Below are the code and all the weights of a small trained network. Each question names an input and a class and asks about switching units off, where a switched-off unit gives its printed mean instead of its output.

import numpy as np


def w(rows, s, z=0):
    codes = np.array(rows[::2]) - 128.0
    scale = np.full(codes.shape[1], s)
    scale[-1] = z or s
    return codes * scale


def f(y):
    return y / 2 * (1 + np.tanh(0.7978845608 * (y + 0.044715 * y**3)))


def log_softmax(a):
    a = a - a.max(-1, keepdims=True)
    return a - np.log(np.exp(a).sum(-1, keepdims=True))


def net(x, mask):
    res = np.array(x, float).reshape(1, 5) / 4 @ E
    y = f(res @ A[0][:, :-1].T + A[0][:, -1])
    res = res + np.where(mask, y, B[0][:, -1]) @ B[0][:, :-1]
    return log_softmax(res[-1] @ U[:, :-1].T + U[:, -1])


A, B = {}, {}
E = w([
[207,70,153],'x0',
[157,140,151],'x1',
[170,125,12],'x2',
[188,253,163],'x3',
[123,141,115],'x4',
],0.0055)
A[0] = w([
[125,131,123,187],'neuron 1',
[58,167,182,127],'neuron 2',
[128,56,85,148],'neuron 3',
[170,73,34,102],'neuron 4',
[132,123,145,78],'neuron 5',
[123,133,122,180],'neuron 6',
[121,126,138,166],'neuron 7',
[233,184,161,150],'neuron 8',
[175,170,124,182],'neuron 9',
[134,84,120,118],'neuron 10',
[131,126,131,66],'neuron 11',
[128,135,120,182],'neuron 12',
[121,125,139,160],'neuron 13',
[122,133,124,180],'neuron 14',
[121,69,86,136],'neuron 15',
[159,150,128,172],'neuron 16',
[160,107,143,147],'neuron 17',
[131,127,131,2],'neuron 18',
[132,118,166,97],'neuron 19',
[149,145,124,180],'neuron 20',
[137,126,138,107],'neuron 21',
[126,129,127,180],'neuron 22',
[155,124,178,97],'neuron 23',
[125,111,103,98],'neuron 24',
[116,130,152,90],'neuron 25',
[131,9,223,144],'neuron 26',
[128,118,108,46],'neuron 27',
[177,161,142,161],'neuron 28',
[128,116,158,126],'neuron 29',
],0.016,0.0033)
B[0] = w([
[119,107,125,145],'neuron 1',
[25,115,144,190],'neuron 2',
[183,50,161,194],'neuron 3',
[126,132,232,209],'neuron 4',
[139,152,123,121],'neuron 5',
[118,102,125,143],'neuron 6',
[110,118,116,140],'neuron 7',
[246,107,52,255],'neuron 8',
[151,63,86,194],'neuron 9',
[161,100,134,146],'neuron 10',
[141,153,134,115],'neuron 11',
[121,100,123,145],'neuron 12',
[110,119,114,138],'neuron 13',
[113,101,123,143],'neuron 14',
[183,71,160,180],'neuron 15',
[141,94,103,163],'neuron 16',
[148,101,125,148],'neuron 17',
[148,166,138,107],'neuron 18',
[140,163,109,136],'neuron 19',
[133,94,110,156],'neuron 20',
[138,139,123,126],'neuron 21',
[120,116,125,143],'neuron 22',
[184,175,117,152],'neuron 23',
[158,138,152,131],'neuron 24',
[114,147,126,127],'neuron 25',
[142,163,2,231],'neuron 26',
[158,164,150,117],'neuron 27',
[173,95,89,186],'neuron 28',
[128,143,103,137],'neuron 29',
],0.04,0.0066)
U = w([
[193,87,211,76],'0',
[73,197,79,76],'1',
[218,100,20,171],'2',
[78,95,153,215],'3',
[193,252,163,4],'4',
],0.0043,0.0038)

Each question gives the input, the list of numbers given to net, and the class t.
The units are the neurons (one row each of A and B). Each row of codes is followed by its name. A weight is (code - 128) times the scale printed after its matrix; where a second scale follows, it is the last column's (A, B and U).
mask holds one flag per neuron, in row order. A switched-off neuron (its flag False) gives its mean, the last column of its row in B, instead of its output. The means were averaged over made-up inputs and are rounded, as every weight is.
A unit's drop is (log p(t) with every unit on - log p(t) with that unit switched off) / (log p(t) with every unit on - log p(t) with every unit switched off).
The circuit of an input: a set's keep is (log p(t) with only the set's units on - log p(t) with every unit switched off) / (log p(t) with every unit on - log p(t) with every unit switched off). Starting from the 12 units with the biggest drops (on a tie, the unit counted first), units are removed one at a time, each time the one whose removal leaves the highest keep (on an exact tie, the one counted first), for as long as the keep stays at least 0.8.
circuit, biggest first: the units of the circuit, biggest drop first
k most important neurons: the k neurons with the biggest drops, biggest first
drop of u: that unit's drop, to one decimal
input [-1,2,6,2,6], class 0: circuit, biggest first => (neuron 26; neuron 4)
input [-7,8,3,-1,-3], class 1: circuit, biggest first => (neuron 8; neuron 3)
input [-4,4,-1,-7,5], class 3: circuit, biggest first => (neuron 8)
input [-7,-2,5,3,-4], class 3: 2 most important neurons => (neuron 8; neuron 26)
input [-2,-4,-8,3,-2], class 3: 2 most important neurons => (neuron 2; neuron 8)
input [-6,-8,-1,0,1], class 3: 2 most important neurons => (neuron 26; neuron 8)
input [-5,3,2,-1,5], class 1: 2 most important neurons => (neuron 8; neuron 3)
input [6,-5,2,-6,-2], class 0: 2 most important neurons => (neuron 4; neuron 8)
input [-3,-6,0,-5,-4], class 0: drop of neuron 17 => 0.0
input [-4,0,-6,1,4], class 3: drop of neuron 26 => 0.2
input [-3,4,0,-3,6], class 3: drop of neuron 8 => 0.4
